Below are the code and all the weights of a small trained network. Each question names an input and a target symbol and asks about switching units off, where a switched-off unit gives its printed mean instead of its output.

import numpy as np


def w(rows, s, z=0):
    codes = np.array(rows[::2]) - 128.0
    scale = np.full(codes.shape[1], s)
    scale[-1] = z or s
    return codes * scale


def norm(h):
    return h / np.sqrt((h * h).mean(-1, keepdims=True) + 1e-5)


def f(y):
    return y / 2 * (1 + np.tanh(0.7978845608 * (y + 0.044715 * y**3)))


def softmax(a):
    e = np.exp(a - a.max(-1, keepdims=True))
    return e / e.sum(-1, keepdims=True)


def log_softmax(a):
    a = a - a.max(-1, keepdims=True)
    return a - np.log(np.exp(a).sum(-1, keepdims=True))


def net(x, mask):
    ids = ['αβγδεζηθλμξπστφω'.index(c) for c in x.split()]
    T = len(ids)
    res = E[ids] + P[:T]
    r = norm(res)
    for j in range(2):
        rows = slice(2 * j, 2 * j + 2)
        q, k, v = (r @ M[0][rows].T for M in (Q, K, V))
        z = softmax(np.where(np.tri(T) > 0, q @ k.T / 2**0.5, -1e9)) @ v
        o = O[0][rows]
        res = res + np.where(mask[j], z, o[:, -1]) @ o[:, :-1]
    y = f(norm(res) @ A[0][:, :-1].T + A[0][:, -1])
    res = res + np.where(mask[2:6], y, B[0][:, -1]) @ B[0][:, :-1]
    return log_softmax(norm(res)[-1] @ U[:, :-1].T + U[:, -1])


Q, K, V, O, A, B = {}, {}, {}, {}, {}, {}
E = w([
[26,156,173,139,208,173,137],'α',
[130,167,181,193,125,84,86],'β',
[35,154,200,173,236,158,102],'γ',
[130,182,175,187,114,89,76],'δ',
[82,50,105,149,216,120,156],'ε',
[128,124,186,197,151,73,100],'ζ',
[225,101,248,65,62,97,198],'η',
[108,152,223,163,145,98,106],'θ',
[134,91,166,200,173,78,128],'λ',
[51,50,102,176,252,127,131],'μ',
[159,149,90,219,129,108,183],'ξ',
[117,110,162,156,169,43,211],'π',
[128,65,145,201,55,146,105],'σ',
[152,24,137,149,191,88,156],'τ',
[165,190,169,113,163,198,96],'φ',
[150,73,110,138,162,194,213],'ω',
],0.016)
P = w([
[25,135,130,192,198,182,111],'0',
[47,143,151,196,188,180,123],'1',
[68,146,152,195,176,177,123],'2',
[87,141,165,196,171,173,128],'3',
[106,143,172,193,165,165,130],'4',
[123,134,173,187,166,153,132],'5',
[142,134,168,185,155,149,132],'6',
[158,136,170,181,142,138,136],'7',
[172,136,170,174,128,134,138],'8',
[189,141,167,169,114,128,139],'9',
[210,134,163,164,106,119,141],'10',
[231,133,172,167,97,110,145],'11',
[254,139,177,162,81,98,139],'12',
],0.0099)
Q[0] = w([
[127,194,91,160,146,68,143],'head 1',
[111,91,90,4,121,147,94],'head 1',
[63,93,143,75,118,56,124],'head 2',
[121,134,227,247,131,151,163],'head 2',
],0.016)
K[0] = w([
[143,100,137,112,100,139,110],'head 1',
[5,147,109,172,162,140,123],'head 1',
[107,138,101,180,137,138,89],'head 2',
[212,113,127,74,90,117,145],'head 2',
],0.024)
V[0] = w([
[99,119,126,165,66,51,111],'head 1',
[121,47,138,139,66,193,106],'head 1',
[167,139,58,178,133,180,146],'head 2',
[107,97,117,94,99,141,255],'head 2',
],0.017)
O[0] = w([
[49,162,127,181,195,169,113,2],'head 1',
[147,117,108,129,12,251,162,127],'head 1',
[176,222,99,152,89,145,164,97],'head 2',
[80,164,131,72,140,108,190,227],'head 2',
],0.019,0.0048)
A[0] = w([
[95,64,148,30,111,141,53,161],'neuron 1',
[68,86,119,10,79,93,128,86],'neuron 2',
[153,185,160,39,189,201,54,113],'neuron 3',
[133,153,228,89,56,156,52,3],'neuron 4',
],0.012,0.0046)
B[0] = w([
[97,159,188,181,25,158,110,220],'neuron 1',
[104,188,8,222,99,61,101,254],'neuron 2',
[166,13,16,223,75,31,119,131],'neuron 3',
[128,90,164,191,126,76,172,143],'neuron 4',
],0.015,0.0077)
U = w([
[66,115,153,122,64,108,111,169],'α',
[127,131,117,125,135,136,102,127],'β',
[124,127,145,124,127,135,111,131],'γ',
[105,123,62,153,110,113,91,126],'δ',
[134,99,38,180,130,84,136,62],'ε',
[127,121,122,135,142,145,103,150],'ζ',
[121,129,142,133,116,125,131,85],'η',
[124,124,164,138,129,139,114,127],'θ',
[134,109,139,171,146,131,137,94],'λ',
[137,94,95,148,163,142,128,173],'μ',
[155,212,113,209,147,105,135,19],'ξ',
[91,142,164,76,164,66,126,185],'π',
[120,143,144,149,109,224,122,163],'σ',
[140,71,168,218,130,135,252,2],'τ',
[189,86,114,146,84,85,117,163],'φ',
[126,154,103,31,91,140,144,224],'ω',
],0.014,0.007)

Each question gives the input, a string of symbols that net reads in full, and the target symbol t.
The units are the heads (2 rows each of Q, K, V and O) and the neurons (one row each of A and B). Each row of codes is followed by its name. A weight is (code - 128) times the scale printed after its matrix; where a second scale follows, it is the last column's (O, A, B and U).
mask holds one flag per unit, heads first, then neurons. A switched-off unit (its flag False) gives its mean, the last column of its rows in O or B, instead of its output. The means were averaged over made-up inputs and are rounded, as every weight is.
A unit's drop is (log p(t) with every unit on - log p(t) with that unit switched off) / (log p(t) with every unit on - log p(t) with every unit switched off).
The circuit of an input: a set's keep is (log p(t) with only the set's units on - log p(t) with every unit switched off) / (log p(t) with every unit on - log p(t) with every unit switched off). Starting from all 6 units, units are removed one at a time, each time the one whose removal leaves the highest keep (on an exact tie, the one counted first), for as long as the keep stays at least 0.8.
units of the circuit, in order: the units of the circuit, biggest drop first
most important unit: the unit with the biggest drop
k most important neurons: the k neurons with the biggest drops, biggest first
heads that matter: for each layer, one digit per head in row order, 1 if its drop is at least 0.15 and else 0, layers parted by /
drop of u: that unit's drop, to one decimal
input ζ ε ω λ, target ω: units of the circuit, in order -> [head 2; head 1]
input τ δ ξ ξ γ ξ η μ, target α: most important unit -> head 2
input λ ξ η β γ α α ε ξ ε ξ σ, target α: heads that matter -> 01
input ξ ζ ε μ ω ξ φ σ ξ γ φ θ, target φ: heads that matter -> 11
input ε ξ α ξ λ η φ θ π, target α: units of the circuit, in order -> [head 2; neuron 1]
input ξ ξ π, target π: heads that matter -> 10
input τ λ μ τ τ τ π ε β σ μ, target σ: heads that matter -> 10
input λ δ φ ξ ε, target φ: units of the circuit, in order -> [head 1; head 2]
input ξ φ σ, target φ: heads that matter -> 11
input δ ξ α ξ α ξ π γ ξ ε τ μ ξ, target τ: heads that matter -> 10
input ζ ε φ ξ ζ ξ θ ξ π ξ, target π: units of the circuit, in order -> [head 1; head 2]
input φ μ ξ α σ, target σ: heads that matter -> 10
input τ π σ φ θ π, target φ: heads that matter -> 11
input τ τ β, target τ: most important neuron -> [neuron 4]
input γ δ β ζ μ σ ω β, target ω: heads that matter -> 01
input ξ π ω π, target ω: heads that matter -> 01
input ξ ζ τ ε ζ, target τ: 2 most important neurons -> [neuron 2; neuron 1]
input ε φ η α ξ ξ π, target α: heads that matter -> 11
input τ π β ξ μ, target ξ: heads that matter -> 01
input φ ξ φ φ μ, target φ: units of the circuit, in order -> [head 1]
input φ ξ π ε, target π: 2 most important neurons -> [neuron 2; neuron 3]
input ε ω ξ ξ ξ α ξ θ, target ξ: units of the circuit, in order -> [head 2; head 1]
input σ ξ ζ ξ π π ξ γ, target π: 2 most important neurons -> [neuron 2; neuron 1]
input η ε λ β τ ξ ξ ξ φ π ζ, target α: drop of neuron 1 -> 0.4
